Below are the code and all the weights of a small trained network. Each question names an input and a target symbol and asks about switching units off, where a switched-off unit gives its printed mean instead of its output.

import numpy as np


def w(rows, s, z=0):
    codes = np.array(rows[::2]) - 128.0
    scale = np.full(codes.shape[1], s)
    scale[-1] = z or s
    return codes * scale


def f(y):
    return np.maximum(y, 0)


def softmax(a):
    e = np.exp(a - a.max(-1, keepdims=True))
    return e / e.sum(-1, keepdims=True)


def log_softmax(a):
    a = a - a.max(-1, keepdims=True)
    return a - np.log(np.exp(a).sum(-1, keepdims=True))


def net(x, mask):
    ids = ['Δαζλστψ'.index(c) for c in x.split()]
    T = len(ids)
    res = E[ids] + P[:T]
    u = 0
    for l in range(2):
        r = res
        for j in range(2):
            rows = slice(2 * j, 2 * j + 2)
            q, k, v = (r @ M[l][rows].T for M in (Q, K, V))
            z = softmax(np.where(np.tri(T) > 0, q @ k.T / 2**0.5, -1e9)) @ v
            o = O[l][rows]
            res = res + np.where(mask[u + j], z, o[:, -1]) @ o[:, :-1]
        u += 2
        y = f(res @ A[l][:, :-1].T + A[l][:, -1])
        res = res + np.where(mask[u : u + 8], y, B[l][:, -1]) @ B[l][:, :-1]
        u += 8
    return log_softmax(res[-1] @ U[:, :-1].T + U[:, -1])


Q, K, V, O, A, B = {}, {}, {}, {}, {}, {}
E = w([
[198,101,170],'Δ',
[87,83,166],'α',
[48,68,124],'ζ',
[87,67,254],'λ',
[183,161,11],'σ',
[210,224,181],'τ',
[78,93,71],'ψ',
],0.0073)
P = w([
[120,154,215],'0',
[32,216,41],'1',
[213,77,144],'2',
[29,221,42],'3',
[223,61,113],'4',
[30,225,57],'5',
[240,60,102],'6',
[4,254,85],'7',
],0.0043)
Q[0] = w([
[185,254,51],'0.h1',
[104,10,203],'0.h1',
[127,131,97],'0.h2',
[173,161,81],'0.h2',
],0.0077)
K[0] = w([
[61,139,183],'0.h1',
[255,226,88],'0.h1',
[118,95,166],'0.h2',
[148,138,149],'0.h2',
],0.0089)
V[0] = w([
[111,125,144],'0.h1',
[133,131,120],'0.h1',
[96,166,134],'0.h2',
[1,248,145],'0.h2',
],0.012)
O[0] = w([
[135,152,162,129],'0.h1',
[129,109,110,129],'0.h1',
[88,158,174,172],'0.h2',
[1,236,247,254],'0.h2',
],0.0054,0.0017)
A[0] = w([
[207,77,104,80],'0.n1',
[89,8,98,13],'0.n2',
[119,128,137,14],'0.n3',
[105,124,184,42],'0.n4',
[117,110,125,3],'0.n5',
[77,85,113,88],'0.n6',
[175,49,120,71],'0.n7',
[90,95,151,123],'0.n8',
],0.012,0.0045)
B[0] = w([
[120,8,122,246],'0.n1',
[227,112,227,164],'0.n2',
[124,92,25,128],'0.n3',
[226,79,61,175],'0.n4',
[43,99,84,128],'0.n5',
[75,126,167,201],'0.n6',
[154,218,109,206],'0.n7',
[110,65,110,244],'0.n8',
],0.015,0.0014)
Q[1] = w([
[195,130,230],'1.h1',
[122,66,252],'1.h1',
[25,144,70],'1.h2',
[101,153,123],'1.h2',
],0.026)
K[1] = w([
[111,128,60],'1.h1',
[207,150,1],'1.h1',
[54,118,230],'1.h2',
[100,157,192],'1.h2',
],0.028)
V[1] = w([
[126,129,123],'1.h1',
[107,129,147],'1.h1',
[140,127,12],'1.h2',
[117,113,166],'1.h2',
],0.011)
O[1] = w([
[124,122,125,116],'1.h1',
[117,190,149,212],'1.h1',
[34,245,255,112],'1.h2',
[181,55,78,255],'1.h2',
],0.0056,0.00025)
A[1] = w([
[52,31,78,114],'1.n1',
[185,237,48,68],'1.n2',
[139,109,55,240],'1.n3',
[247,80,146,96],'1.n4',
[152,98,183,191],'1.n5',
[164,24,163,120],'1.n6',
[14,107,8,125],'1.n7',
[71,109,141,2],'1.n8',
],0.013,0.0052)
B[1] = w([
[160,76,222,236],'1.n1',
[123,2,169,209],'1.n2',
[62,175,141,249],'1.n3',
[140,33,76,202],'1.n4',
[91,153,66,219],'1.n5',
[198,185,168,218],'1.n6',
[192,122,57,255],'1.n7',
[171,55,151,139],'1.n8',
],0.024,0.0053)
U = w([
[202,192,1,136],'Δ',
[26,73,230,117],'α',
[145,162,211,98],'ζ',
[172,87,141,31],'λ',
[47,217,108,255],'σ',
[60,56,44,84],'τ',
[129,134,137,132],'ψ',
],0.0069,0.011)

Each question gives the input, a string of symbols that net reads in full, and the target symbol t.
The units are the heads (2 rows each of Q, K, V and O) and the neurons (one row each of A and B). Each row of codes is followed by its name. A weight is (code - 128) times the scale printed after its matrix; where a second scale follows, it is the last column's (O, A, B and U).
mask holds one flag per unit, layer by layer, with each layer's heads first. A switched-off unit (its flag False) gives its mean, the last column of its rows in O or B, instead of its output. The means were averaged over made-up inputs and are rounded, as every weight is.
A unit's drop is (log p(t) with every unit on - log p(t) with that unit switched off) / (log p(t) with every unit on - log p(t) with every unit switched off).
The circuit of an input: a set's keep is (log p(t) with only the set's units on - log p(t) with every unit switched off) / (log p(t) with every unit on - log p(t) with every unit switched off). Starting from the 12 units with the biggest drops (on a tie, the unit counted first), units are removed one at a time, each time the one whose removal leaves the highest keep (on an exact tie, the one counted first), for as long as the keep stays at least 0.8.
units of the circuit, in order: the units of the circuit, biggest drop first
unit that matters most: the unit with the biggest drop
k most important neurons: the k neurons with the biggest drops, biggest first
top k neurons in layer l: the k neurons of layer l with the biggest drops, biggest first
which heads matter: for each layer, one digit per head in row order, 1 if its drop is at least 0.15 and else 0, layers parted by /
input σ Δ α, target Δ: 2 most important neurons -> [0.n2 1.n1]
input ζ Δ α ζ, target λ: 3 most important neurons -> [1.n1 1.n7 0.n6]
input τ ψ ψ σ, target τ: units of the circuit, in order -> [1.n2 1.n6]
input Δ Δ λ, target Δ: units of the circuit, in order -> [1.n6 0.h2 0.n2 1.n5]
input ζ σ α ψ τ, target σ: units of the circuit, in order -> [1.h2 1.n1]
input σ τ λ σ Δ σ ζ, target σ: unit that matters most -> 1.h2
input ζ ζ λ, target λ: units of the circuit, in order -> [1.n4 1.n6 0.n4]
input ζ τ ζ, target ζ: top 3 neurons in layer 1 -> [1.n6 1.n1 1.n2]
input α τ ψ τ ζ, target ζ: units of the circuit, in order -> [1.n6 1.n1]
input τ λ λ α Δ ζ τ, target Δ: top 3 neurons in layer 1 -> [1.n2 1.n1 1.n6]
input α α α ζ σ σ λ λ, target ζ: top 4 neurons in layer 1 -> [1.n1 1.n6 1.n2 1.n4]
input ζ σ Δ τ τ τ ζ, target Δ: 2 most important neurons -> [0.n2 1.n6]
input ζ Δ Δ ζ σ ζ ψ, target σ: which heads matter -> 00 / 01
input ζ σ Δ, target Δ: which heads matter -> 01 / 00
input ψ ψ Δ λ α ζ τ, target Δ: top 3 neurons in layer 1 -> [1.n6 1.n2 1.n1]
input σ σ σ, target σ: 2 most important neurons -> [0.n1 0.n7]
input τ λ λ, target λ: 3 most important neurons -> [1.n4 1.n6 1.n1]
input σ α σ α τ ζ ζ, target σ: most important neuron -> [0.n2]
input σ τ ψ, target σ: top 2 neurons in layer 0 -> [0.n2 0.n1]
input ψ Δ σ σ σ σ α, target σ: most important neuron -> [0.n7]
input α τ Δ λ λ, target Δ: 2 most important neurons -> [1.n6 0.n7]
